Below are the code and all the weights of a small trained network. Each question names an input and a target symbol and asks about switching units off, where a switched-off unit gives its printed mean instead of its output.

import numpy as np


def w(rows, s, z=0):
    codes = np.array(rows[::2]) - 128.0
    scale = np.full(codes.shape[1], s)
    scale[-1] = z or s
    return codes * scale


def norm(h):
    return h / np.sqrt((h * h).mean(-1, keepdims=True) + 1e-5)


def f(y):
    return y / 2 * (1 + np.tanh(0.7978845608 * (y + 0.044715 * y**3)))


def softmax(a):
    e = np.exp(a - a.max(-1, keepdims=True))
    return e / e.sum(-1, keepdims=True)


def log_softmax(a):
    a = a - a.max(-1, keepdims=True)
    return a - np.log(np.exp(a).sum(-1, keepdims=True))


def net(x, mask):
    ids = ['αβγδεθλμξπστφψω'.index(c) for c in x.split()]
    T = len(ids)
    res = E[ids] + P[:T]
    u = 0
    for l in range(2):
        q, k, v = (norm(res) @ M[l].T for M in (Q, K, V))
        z = softmax(np.where(np.tri(T) > 0, q @ k.T / 2**0.5, -1e9)) @ v
        res = res + np.where(mask[u], z, O[l][:, -1]) @ O[l][:, :-1]
        u += 1
        y = f(norm(res) @ A[l][:, :-1].T + A[l][:, -1])
        res = res + np.where(mask[u : u + 4], y, B[l][:, -1]) @ B[l][:, :-1]
        u += 4
    return log_softmax(norm(res)[-1] @ U[:, :-1].T + U[:, -1])


Q, K, V, O, A, B = {}, {}, {}, {}, {}, {}
E = w([
[242,130,92,187,160,152,108],'α',
[197,177,110,44,98,77,143],'β',
[75,188,116,222,161,95,206],'γ',
[145,144,121,100,182,91,117],'δ',
[156,82,72,51,58,153,68],'ε',
[91,138,87,185,253,193,147],'θ',
[116,190,112,176,63,179,180],'λ',
[85,170,148,110,146,185,103],'μ',
[185,79,123,129,145,140,66],'ξ',
[206,67,63,102,130,94,165],'π',
[25,113,88,37,159,134,143],'σ',
[117,84,128,133,98,49,59],'τ',
[126,82,185,140,140,158,180],'φ',
[101,194,72,107,169,156,86],'ψ',
[90,104,135,228,97,236,85],'ω',
],0.021)
P = w([
[104,228,254,164,216,117,211],'0',
[110,248,208,139,204,116,228],'1',
[111,240,202,119,201,114,232],'2',
[113,231,187,115,178,108,221],'3',
[110,246,193,95,180,117,210],'4',
[106,247,186,105,177,122,197],'5',
],0.004)
Q[0] = w([
[105,206,100,61,162,81,125],'0.h0',
[1,112,146,196,140,143,170],'0.h0',
],0.013)
K[0] = w([
[36,212,111,93,167,51,70],'0.h0',
[115,212,155,89,207,253,170],'0.h0',
],0.0081)
V[0] = w([
[18,195,206,157,126,3,81],'0.h0',
[121,235,103,91,179,224,207],'0.h0',
],0.0038)
O[0] = w([
[83,157,91,195,254,206,148,147],'0.h0',
[172,107,218,53,160,108,128,252],'0.h0',
],0.0056,0.0043)
A[0] = w([
[200,122,157,84,226,242,151,83],'0.n0',
[130,82,6,106,190,78,84,146],'0.n1',
[183,33,135,226,156,110,38,3],'0.n2',
[166,53,130,155,255,116,143,98],'0.n3',
],0.0074,0.0052)
B[0] = w([
[135,185,200,128,12,220,74,254],'0.n0',
[161,154,198,214,202,151,87,184],'0.n1',
[68,187,156,118,59,37,85,145],'0.n2',
[208,102,176,52,87,133,108,172],'0.n3',
],0.011,0.0049)
Q[1] = w([
[153,86,155,83,69,36,106],'1.h0',
[255,90,109,48,66,166,211],'1.h0',
],0.012)
K[1] = w([
[130,92,156,67,62,95,161],'1.h0',
[250,100,106,41,104,189,191],'1.h0',
],0.013)
V[1] = w([
[161,143,54,132,145,253,208],'1.h0',
[179,141,42,208,241,170,81],'1.h0',
],0.0053)
O[1] = w([
[130,175,152,185,215,255,26,108],'1.h0',
[227,56,121,123,159,143,66,3],'1.h0',
],0.0085,0.0011)
A[1] = w([
[88,127,176,41,138,90,108,3],'1.n0',
[111,165,118,124,130,247,137,150],'1.n1',
[186,112,170,147,120,140,112,233],'1.n2',
[126,140,96,179,167,92,84,182],'1.n3',
],0.012,0.0023)
B[1] = w([
[125,8,169,125,154,119,75,164],'1.n0',
[124,84,48,97,113,19,159,249],'1.n1',
[64,111,83,170,129,164,163,179],'1.n2',
[38,98,156,149,74,86,2,133],'1.n3',
],0.0099,0.011)
U = w([
[199,208,156,177,42,169,93,157],'α',
[232,172,141,27,141,29,146,3],'β',
[82,187,169,194,198,131,139,211],'γ',
[172,149,219,96,177,190,80,204],'δ',
[176,49,85,54,32,157,81,75],'ε',
[132,130,80,121,169,249,138,176],'θ',
[127,149,58,131,102,85,222,104],'λ',
[18,197,147,66,63,196,122,78],'μ',
[134,108,181,153,59,38,69,160],'ξ',
[212,60,67,143,131,111,187,145],'π',
[52,33,120,72,202,125,142,77],'σ',
[146,131,134,167,116,124,62,178],'τ',
[96,56,182,160,60,180,212,105],'φ',
[156,222,68,91,175,111,25,92],'ψ',
[40,54,45,179,98,170,104,94],'ω',
],0.011,0.0049)

Each question gives the input, a string of symbols that net reads in full, and the target symbol t.
The units are the heads (2 rows each of Q, K, V and O) and the neurons (one row each of A and B). Each row of codes is followed by its name. A weight is (code - 128) times the scale printed after its matrix; where a second scale follows, it is the last column's (O, A, B and U).
mask holds one flag per unit, layer by layer, with each layer's heads first. A switched-off unit (its flag False) gives its mean, the last column of its rows in O or B, instead of its output. The means were averaged over made-up inputs and are rounded, as every weight is.
A unit's drop is (log p(t) with every unit on - log p(t) with that unit switched off) / (log p(t) with every unit on - log p(t) with every unit switched off).
The circuit of an input: a set's keep is (log p(t) with only the set's units on - log p(t) with every unit switched off) / (log p(t) with every unit on - log p(t) with every unit switched off). Starting from all 10 units, units are removed one at a time, each time the one whose removal leaves the highest keep (on an exact tie, the one counted first), for as long as the keep stays at least 0.8.
units of the circuit, in order: the units of the circuit, biggest drop first
k most important neurons: the k neurons with the biggest drops, biggest first
k most important neurons of layer l: the k neurons of layer l with the biggest drops, biggest first
drop of u: that unit's drop, to one decimal
input μ τ ε ψ, target β: units of the circuit, in order => (0.h0 1.h0 1.n2)
input τ μ ε, target ω: units of the circuit, in order => (0.h0)
input μ λ τ ω, target φ: units of the circuit, in order => (1.h0 0.h0 1.n1)
input ψ τ δ, target γ: 3 most important neurons => (1.n1 0.n1 1.n2)
input σ τ φ α μ, target ε: 4 most important neurons => (0.n1 0.n0 1.n0 1.n1)
input γ μ ξ, target ξ: 2 most important neurons of layer 1 => (1.n1 1.n0)
input ψ ε α σ θ, target θ: 3 most important neurons => (1.n2 1.n1 0.n0)
input α λ ω β α, target α: 2 most important neurons => (1.n1 0.n2)
input τ γ ω π π ψ, target β: 2 most important neurons of layer 0 => (0.n2 0.n0)
input μ σ τ μ ε δ, target γ: units of the circuit, in order => (0.h0 0.n1)
input τ ε ε ω μ β, target ψ: 2 most important neurons of layer 1 => (1.n3 1.n0)
input λ β ψ λ τ ω, target φ: 2 most important neurons of layer 0 => (0.n2 0.n0)
input ψ γ δ, target δ: 2 most important neurons => (1.n1 0.n3)
input ξ μ δ, target δ: most important neuron => (1.n1)
input λ δ ε τ ξ, target α: 2 most important neurons of layer 1 => (1.n1 1.n0)
input σ φ π θ, target θ: 3 most important neurons of layer 0 => (0.n0 0.n3 0.n2)
input δ θ θ μ ξ, target ξ: drop of 0.n2 => 2.3
input λ σ ε σ ω λ, target λ: drop of 1.n1 => 0.3
input ψ λ λ, target λ: drop of 1.n1 => 0.4
